Below are the code and all the weights of a small trained network. Each question names an input and a class and asks about switching units off, where a switched-off unit gives its printed mean instead of its output.

import numpy as np


def w(rows, s, z=0):
    codes = np.array(rows[::2]) - 128.0
    scale = np.full(codes.shape[1], s)
    scale[-1] = z or s
    return codes * scale


def f(y):
    return np.maximum(y, 0)


def log_softmax(a):
    a = a - a.max(-1, keepdims=True)
    return a - np.log(np.exp(a).sum(-1, keepdims=True))


def net(x, mask):
    res = np.array(x, float).reshape(1, 7) / 4 @ E
    y = f(res @ A[0][:, :-1].T + A[0][:, -1])
    res = res + np.where(mask, y, B[0][:, -1]) @ B[0][:, :-1]
    return log_softmax(res[-1] @ U[:, :-1].T + U[:, -1])


A, B = {}, {}
E = w([
[82,189,183,165,203,198],'x0',
[224,149,122,123,85,204],'x1',
[85,35,101,103,96,208],'x2',
[209,2,239,168,170,75],'x3',
[129,128,128,128,127,127],'x4',
[123,136,158,110,109,125],'x5',
[113,150,201,37,130,126],'x6',
],0.0073)
A[0] = w([
[5,112,155,107,124,55,76],'neuron 0',
[217,151,168,35,118,211,125],'neuron 1',
[95,165,206,41,150,156,186],'neuron 2',
[92,91,132,120,104,170,61],'neuron 3',
[189,143,164,73,93,152,171],'neuron 4',
[176,131,114,190,109,174,155],'neuron 5',
[106,96,137,108,111,139,152],'neuron 6',
[185,90,159,134,150,138,39],'neuron 7',
[145,63,178,176,147,115,34],'neuron 8',
[142,173,125,140,128,87,41],'neuron 9',
[92,81,120,175,113,166,170],'neuron 10',
[47,81,121,135,154,70,38],'neuron 11',
[96,148,135,255,123,167,137],'neuron 12',
[198,151,107,52,83,79,197],'neuron 13',
[201,121,141,142,123,164,75],'neuron 14',
[95,73,181,175,127,91,68],'neuron 15',
[122,82,119,99,136,169,46],'neuron 16',
[172,80,146,94,114,87,109],'neuron 17',
[156,96,74,215,107,115,127],'neuron 18',
[112,151,203,129,124,168,157],'neuron 19',
[149,78,106,43,125,36,179],'neuron 20',
[192,170,173,123,148,73,107],'neuron 21',
[101,83,97,141,124,167,62],'neuron 22',
[166,199,164,120,145,58,40],'neuron 23',
[142,207,122,157,118,82,41],'neuron 24',
[149,176,178,84,116,82,195],'neuron 25',
[144,199,157,103,240,167,210],'neuron 26',
[176,47,182,158,157,130,60],'neuron 27',
[196,94,193,156,136,98,58],'neuron 28',
[101,125,125,175,170,166,191],'neuron 29',
[101,185,84,96,77,146,56],'neuron 30',
[67,107,134,175,135,97,254],'neuron 31',
[90,75,171,77,91,177,102],'neuron 32',
[221,187,115,148,72,168,76],'neuron 33',
[182,71,196,175,163,111,43],'neuron 34',
[139,124,141,178,144,176,171],'neuron 35',
[155,163,128,200,147,112,197],'neuron 36',
[132,89,171,149,136,86,47],'neuron 37',
[86,73,115,118,128,183,57],'neuron 38',
[157,151,144,151,166,76,153],'neuron 39',
[186,120,152,104,115,188,76],'neuron 40',
[100,162,101,91,33,94,121],'neuron 41',
[75,65,143,110,108,166,47],'neuron 42',
[177,135,54,117,75,64,204],'neuron 43',
[172,104,170,148,137,128,67],'neuron 44',
[68,128,175,105,110,81,139],'neuron 45',
[150,150,106,192,148,89,111],'neuron 46',
],0.0099,0.0044)
B[0] = w([
[160,179,60,141,203,56,212],'neuron 0',
[165,111,68,91,230,47,244],'neuron 1',
[66,7,111,168,110,128,244],'neuron 2',
[193,183,167,83,89,156,162],'neuron 3',
[137,64,76,156,200,60,222],'neuron 4',
[179,95,85,112,202,43,209],'neuron 5',
[216,110,186,121,96,87,171],'neuron 6',
[81,206,63,143,105,157,188],'neuron 7',
[63,186,81,119,109,171,211],'neuron 8',
[188,204,187,48,85,137,147],'neuron 9',
[163,115,177,51,64,39,207],'neuron 10',
[202,173,100,92,254,67,182],'neuron 11',
[94,66,137,163,123,188,213],'neuron 12',
[108,73,155,171,151,156,251],'neuron 13',
[134,153,63,151,229,105,184],'neuron 14',
[97,140,70,122,138,155,196],'neuron 15',
[184,192,192,79,90,143,155],'neuron 16',
[72,150,126,196,126,207,213],'neuron 17',
[132,53,150,107,109,36,218],'neuron 18',
[107,55,114,225,139,130,196],'neuron 19',
[99,50,189,227,148,128,250],'neuron 20',
[181,118,166,51,80,104,208],'neuron 21',
[231,204,187,27,63,165,169],'neuron 22',
[219,183,187,59,73,166,185],'neuron 23',
[135,232,201,31,76,132,168],'neuron 24',
[151,68,177,87,72,109,222],'neuron 25',
[105,81,142,189,58,139,246],'neuron 26',
[60,179,116,69,109,227,245],'neuron 27',
[73,171,63,102,98,219,231],'neuron 28',
[102,41,195,182,139,98,210],'neuron 29',
[17,213,63,136,120,200,218],'neuron 30',
[166,76,62,108,196,82,230],'neuron 31',
[175,149,223,66,70,82,197],'neuron 32',
[132,157,60,110,200,55,216],'neuron 33',
[73,197,103,139,99,196,242],'neuron 34',
[157,42,138,174,117,98,196],'neuron 35',
[148,61,141,86,95,86,207],'neuron 36',
[89,200,81,129,127,167,185],'neuron 37',
[167,205,228,58,98,123,178],'neuron 38',
[197,105,148,97,85,90,196],'neuron 39',
[206,169,147,151,196,35,185],'neuron 40',
[13,142,115,193,106,178,215],'neuron 41',
[189,190,186,79,77,101,172],'neuron 42',
[109,74,193,213,85,136,255],'neuron 43',
[84,205,39,119,170,196,187],'neuron 44',
[183,116,41,134,207,70,189],'neuron 45',
[151,109,204,40,64,125,178],'neuron 46',
],0.0056,0.0065)
U = w([
[60,246,52,98,108,214,66],'0',
[239,186,241,4,42,93,54],'1',
[137,39,123,119,115,95,228],'2',
[151,68,121,123,124,107,253],'3',
[193,140,48,103,254,48,43],'4',
[117,27,181,217,99,139,42],'5',
],0.0086,0.0064)

Each question gives the input, the list of numbers given to net, and the class t.
The units are the neurons (one row each of A and B). Each row of codes is followed by its name. A weight is (code - 128) times the scale printed after its matrix; where a second scale follows, it is the last column's (A, B and U).
mask holds one flag per neuron, in row order. A switched-off neuron (its flag False) gives its mean, the last column of its row in B, instead of its output. The means were averaged over made-up inputs and are rounded, as every weight is.
A unit's drop is (log p(t) with every unit on - log p(t) with that unit switched off) / (log p(t) with every unit on - log p(t) with every unit switched off).
The circuit of an input: a set's keep is (log p(t) with only the set's units on - log p(t) with every unit switched off) / (log p(t) with every unit on - log p(t) with every unit switched off). Starting from the 12 units with the biggest drops (on a tie, the unit counted first), units are removed one at a time, each time the one whose removal leaves the highest keep (on an exact tie, the one counted first), for as long as the keep stays at least 0.8.
units of the circuit, in order: the units of the circuit, biggest drop first
most important unit: the unit with the biggest drop
k most important neurons: the k neurons with the biggest drops, biggest first
drop when u is switched off: that unit's drop, to one decimal
input [8,-1,-4,4,-8,-4,3], class 5: units of the circuit, in order => [neuron 26; neuron 19]
input [-4,-7,-6,-6,-4,8,8], class 2: units of the circuit, in order => [neuron 2]
input [-7,8,0,-4,1,-7,0], class 4: units of the circuit, in order => [neuron 33; neuron 1]
input [3,-8,5,7,-6,-1,3], class 4: units of the circuit, in order => [neuron 11; neuron 0]
input [6,4,-8,8,-4,0,-2], class 0: 3 most important neurons => [neuron 28; neuron 34; neuron 44]
input [8,8,0,-6,-6,-7,-2], class 4: units of the circuit, in order => [neuron 33; neuron 5]
input [7,-8,6,-5,5,-1,6], class 4: units of the circuit, in order => [neuron 0; neuron 45]
input [5,8,-7,0,-1,3,1], class 4: 4 most important neurons => [neuron 1; neuron 33; neuron 4; neuron 14]
input [2,-7,-1,4,6,-4,-1], class 4: units of the circuit, in order => [neuron 11; neuron 0]
input [-7,4,-5,-2,4,4,1], class 5: 2 most important neurons => [neuron 43; neuron 13]
input [-6,6,-2,3,1,-2,4], class 4: units of the circuit, in order => [neuron 1; neuron 4]
input [-8,-4,2,4,2,-3,5], class 5: 2 most important neurons => [neuron 20; neuron 17]
input [-6,-7,-8,-5,1,6,3], class 1: 4 most important neurons => [neuron 23; neuron 24; neuron 9; neuron 25]
input [-4,-2,-8,8,4,4,4], class 0: most important unit => neuron 28
input [7,-8,-2,-4,-6,3,5], class 4: 2 most important neurons => [neuron 0; neuron 45]
input [7,4,-2,4,2,5,8], class 2: 2 most important neurons => [neuron 1; neuron 2]
input [8,7,3,-3,4,6,-3], class 5: 2 most important neurons => [neuron 26; neuron 12]
input [5,-2,-5,-1,2,6,7], class 2: 3 most important neurons => [neuron 2; neuron 19; neuron 26]
input [2,-2,-5,1,8,0,3], class 1: 2 most important neurons => [neuron 23; neuron 21]
input [6,4,0,0,-5,-5,3], class 5: most important neuron => [neuron 26]
input [7,8,-1,-6,4,1,5], class 4: 2 most important neurons => [neuron 1; neuron 33]
input [5,6,-2,6,8,5,-5], class 0: drop when neuron 28 is switched off => 0.4
input [5,3,6,1,6,3,-6], class 1: drop when neuron 38 is switched off => 0.2
input [7,4,7,5,3,6,-4], class 1: drop when neuron 26 is switched off => 0.0
